Below is a small trained network, with its code and all its weights. Each question gives an input and a class and asks what happens when units are switched off, that is, made to give their printed mean instead of their output.

import numpy as np


def w(rows, s, z=0):
    codes = np.array(rows[::2]) - 128.0
    scale = np.full(codes.shape[1], s)
    scale[-1] = z or s
    return codes * scale


def f(y):
    return y / 2 * (1 + np.tanh(0.7978845608 * (y + 0.044715 * y**3)))


def log_softmax(a):
    a = a - a.max(-1, keepdims=True)
    return a - np.log(np.exp(a).sum(-1, keepdims=True))


def net(x, mask):
    res = np.array(x, float).reshape(1, 2) / 4 @ E
    y = f(res @ A[0][:, :-1].T + A[0][:, -1])
    res = res + np.where(mask, y, B[0][:, -1]) @ B[0][:, :-1]
    return log_softmax(res[-1] @ U[:, :-1].T + U[:, -1])


A, B = {}, {}
E = w([
[156,148,181,127,53,254,22,166,194],'x0',
[25,145,67,37,99,112,213,217,195],'x1',
],0.0089)
A[0] = w([
[94,118,129,132,160,17,183,100,83,134],'neuron 0',
[61,138,108,82,83,144,161,228,211,109],'neuron 1',
[115,120,145,113,88,199,100,149,150,123],'neuron 2',
[131,138,129,123,123,146,122,130,130,246],'neuron 3',
[176,133,142,160,131,132,89,99,118,96],'neuron 4',
[219,130,160,170,126,140,72,69,107,131],'neuron 5',
[124,132,157,121,83,245,67,182,186,122],'neuron 6',
],0.012,0.013)
B[0] = w([
[168,152,6,160,120,135,126,120,142,240],'neuron 0',
[59,118,140,145,150,177,119,61,52,250],'neuron 1',
[163,142,44,164,153,129,142,119,119,192],'neuron 2',
[39,45,133,236,81,91,90,216,198,230],'neuron 3',
[124,141,132,78,157,151,140,91,81,174],'neuron 4',
[49,124,105,142,134,160,140,97,89,240],'neuron 5',
[201,162,42,104,127,87,158,120,145,250],'neuron 6',
],0.019,0.014)
U = w([
[213,191,18,149,107,85,165,129,163,139],'0',
[28,104,131,130,149,186,140,76,17,114],'1',
[59,18,142,196,22,72,94,243,254,254],'2',
[174,127,166,125,88,122,160,129,117,88],'3',
[140,159,185,49,164,118,98,199,119,92],'4',
[138,147,164,68,147,128,139,146,121,92],'5',
[151,154,155,106,103,111,147,143,144,83],'6',
[137,134,144,55,133,107,105,145,163,84],'7',
],0.0081,0.0061)

Each question gives the input, the list of numbers given to net, and the class t.
The units are the neurons (one row each of A and B). Each row of codes is followed by its name. A weight is (code - 128) times the scale printed after its matrix; where a second scale follows, it is the last column's (A, B and U).
mask holds one flag per neuron, in row order. A switched-off neuron (its flag False) gives its mean, the last column of its row in B, instead of its output. The means were averaged over made-up inputs and are rounded, as every weight is.
A unit's drop is (log p(t) with every unit on - log p(t) with that unit switched off) / (log p(t) with every unit on - log p(t) with every unit switched off).
The circuit of an input: a set's keep is (log p(t) with only the set's units on - log p(t) with every unit switched off) / (log p(t) with every unit on - log p(t) with every unit switched off). Starting from all 7 units, units are removed one at a time, each time the one whose removal leaves the highest keep (on an exact tie, the one counted first), for as long as the keep stays at least 0.8.
circuit, biggest first: the units of the circuit, biggest drop first
k most important neurons: the k neurons with the biggest drops, biggest first
drop when u is switched off: that unit's drop, to one decimal
input [-1,8], class 1: circuit, biggest first -> [neuron 1]
input [3,3], class 2: circuit, biggest first -> [neuron 0; neuron 5]
input [3,0], class 2: 3 most important neurons -> [neuron 0; neuron 3; neuron 4]
input [-2,-1], class 2: circuit, biggest first -> [neuron 6; neuron 1]
input [8,-7], class 0: 3 most important neurons -> [neuron 6; neuron 1; neuron 2]
input [-8,-8], class 0: 2 most important neurons -> [neuron 0; neuron 1]
input [2,-2], class 2: circuit, biggest first -> [neuron 1; neuron 0]
input [0,3], class 2: 2 most important neurons -> [neuron 5; neuron 4]
input [-3,-1], class 2: 2 most important neurons -> [neuron 6; neuron 2]
input [-3,6], class 1: 2 most important neurons -> [neuron 1; neuron 6]
input [-2,4], class 1: 3 most important neurons -> [neuron 1; neuron 6; neuron 3]
input [3,4], class 1: 2 most important neurons -> [neuron 1; neuron 0]
input [1,7], class 1: drop when neuron 1 is switched off -> 4.5
input [6,8], class 1: drop when neuron 0 is switched off -> 0.4
input [4,8], class 1: drop when neuron 1 is switched off -> 8.7
input [1,5], class 1: drop when neuron 4 is switched off -> 0.0
input [-2,0], class 2: most important neuron -> [neuron 6]
